Here is a tiny trained network, its code and every weight. The questions are about switching its units off for an input and a class, where a switched-off unit gives its printed mean instead of its output.

import numpy as np


def w(rows, s, z=0):
    codes = np.array(rows[::2]) - 128.0
    scale = np.full(codes.shape[1], s)
    scale[-1] = z or s
    return codes * scale


def f(y):
    return y / 2 * (1 + np.tanh(0.7978845608 * (y + 0.044715 * y**3)))


def log_softmax(a):
    a = a - a.max(-1, keepdims=True)
    return a - np.log(np.exp(a).sum(-1, keepdims=True))


def net(x, mask):
    res = np.array(x, float).reshape(1, 8) / 4 @ E
    y = f(res @ A[0][:, :-1].T + A[0][:, -1])
    res = res + np.where(mask, y, B[0][:, -1]) @ B[0][:, :-1]
    return log_softmax(res[-1] @ U[:, :-1].T + U[:, -1])


A, B = {}, {}
E = w([
[47,91,147,88,161,120,111,29,150,130,61],'x0',
[131,119,130,128,129,131,129,130,133,124,129],'x1',
[129,119,127,128,130,129,127,133,126,121,127],'x2',
[51,108,235,157,22,52,88,152,79,123,139],'x3',
[173,116,77,40,27,111,186,30,63,117,180],'x4',
[122,139,123,128,121,133,139,132,126,119,120],'x5',
[165,110,124,172,58,254,52,112,91,153,66],'x6',
[51,116,29,246,87,159,135,83,211,119,199],'x7',
],0.0073)
A[0] = w([
[85,160,163,99,169,58,165,125,167,127,205,79],'n0',
[59,97,188,166,46,68,94,140,105,135,164,98],'n1',
[225,167,116,179,77,128,146,253,109,140,247,78],'n2',
[79,147,136,106,180,74,197,146,135,107,179,52],'n3',
[89,154,168,163,190,139,109,194,150,115,74,72],'n4',
[90,149,163,203,211,129,34,209,201,157,113,58],'n5',
[104,110,190,136,73,98,110,158,97,93,123,104],'n6',
[94,150,164,141,71,94,105,141,111,133,125,87],'n7',
[107,117,146,168,89,221,101,115,112,150,81,126],'n8',
[156,120,139,146,67,236,63,108,87,160,102,42],'n9',
[153,135,98,62,45,109,142,41,93,127,187,5],'n10',
[40,119,50,245,77,155,124,84,211,120,218,53],'n11',
[55,49,152,98,157,119,108,35,158,151,80,56],'n12',
],0.0071,0.013)
B[0] = w([
[150,76,83,186,93,76,82,180,151,100,77,185],'n0',
[175,154,75,130,208,199,149,98,180,133,146,220],'n1',
[2,123,161,134,156,158,123,53,134,82,28,225],'n2',
[194,61,68,185,90,77,93,161,157,116,42,159],'n3',
[155,96,120,114,42,157,173,89,69,170,141,166],'n4',
[156,51,118,118,58,145,212,59,63,116,189,199],'n5',
[170,187,78,101,173,159,153,135,165,172,128,178],'n6',
[181,134,77,113,190,162,167,118,127,157,89,148],'n7',
[131,125,91,162,124,63,95,176,152,79,148,198],'n8',
[147,88,75,177,115,9,120,169,183,103,58,165],'n9',
[157,30,137,150,44,169,200,80,53,148,159,154],'n10',
[190,180,211,41,143,104,111,185,62,191,70,253],'n11',
[42,140,149,118,143,169,141,106,128,83,71,167],'n12',
],0.0096,0.0062)
U = w([
[145,70,124,146,47,146,180,92,80,137,182,81],'0',
[145,100,81,179,109,38,96,176,170,103,98,96],'1',
[185,158,226,57,153,105,103,185,66,170,76,53],'2',
[186,156,36,129,228,218,155,113,194,145,144,81],'3',
[99,142,139,140,118,127,112,133,142,127,170,254],'4',
[5,128,156,141,136,158,120,89,131,95,68,90],'5',
[112,132,139,134,129,127,99,136,140,121,186,249],'6',
],0.012,0.019)

Each question gives the input, the list of numbers given to net, and the class t.
The units are the neurons (one row each of A and B). Each row of codes is followed by its name. A weight is (code - 128) times the scale printed after its matrix; where a second scale follows, it is the last column's (A, B and U).
mask holds one flag per neuron, in row order. A switched-off neuron (its flag False) gives its mean, the last column of its row in B, instead of its output. The means were averaged over made-up inputs and are rounded, as every weight is.
A unit's drop is (log p(t) with every unit on - log p(t) with that unit switched off) / (log p(t) with every unit on - log p(t) with every unit switched off).
The circuit of an input: a set's keep is (log p(t) with only the set's units on - log p(t) with every unit switched off) / (log p(t) with every unit on - log p(t) with every unit switched off). Starting from the 12 units with the biggest drops (on a tie, the unit counted first), units are removed one at a time, each time the one whose removal leaves the highest keep (on an exact tie, the one counted first), for as long as the keep stays at least 0.8.
circuit, biggest first: the units of the circuit, biggest drop first
unit that matters most: the unit with the biggest drop
k most important neurons: the k neurons with the biggest drops, biggest first
drop of u: that unit's drop, to one decimal
input [-8,0,7,3,-4,-4,-5,4], class 5: unit that matters most	n2
input [-6,6,-2,2,8,3,6,-8], class 0: 2 most important neurons	(n10; n11)
input [-6,8,0,8,-3,1,-2,-3], class 3: circuit, biggest first	(n1; n6)
input [6,6,-3,0,-3,0,-7,-2], class 1: 2 most important neurons	(n0; n3)
input [7,-7,-7,0,-6,-7,7,3], class 1: 3 most important neurons	(n8; n9; n2)
input [5,3,0,7,6,1,-7,0], class 1: 3 most important neurons	(n0; n3; n5)
input [7,-5,7,-8,-8,-3,-5,7], class 0: circuit, biggest first	(n5; n4)
input [3,-2,3,-7,-2,-6,-8,-2], class 1: circuit, biggest first	(n0; n3)
input [-5,-7,-1,8,-8,4,-3,-3], class 0: 2 most important neurons	(n5; n4)
input [-3,8,-8,-4,-5,5,0,-2], class 4: circuit, biggest first	(n1; n11; n6)
input [-8,-4,-6,4,6,-5,-6,-5], class 5: 2 most important neurons	(n2; n11)
input [5,5,-5,4,-6,7,7,-5], class 1: 3 most important neurons	(n8; n9; n11)
input [-2,-5,-3,-5,-1,-2,-5,4], class 1: circuit, biggest first	(n1; n0)
input [-4,-5,6,0,4,-7,-7,4], class 1: unit that matters most	n0
input [-5,2,6,5,-4,3,3,-4], class 4: 2 most important neurons	(n11; n2)
input [4,-2,-6,7,5,-4,-2,6], class 3: 3 most important neurons	(n1; n7; n6)
input [5,2,-1,-6,-6,-4,-8,-7], class 1: drop of n0	0.3
input [-7,2,6,-4,2,3,2,3], class 5: drop of n10	0.0
input [-7,-4,-4,8,4,-8,-5,-1], class 3: drop of n6	0.2
input [-2,-8,6,6,5,-3,-8,6], class 1: circuit, biggest first	(n0)
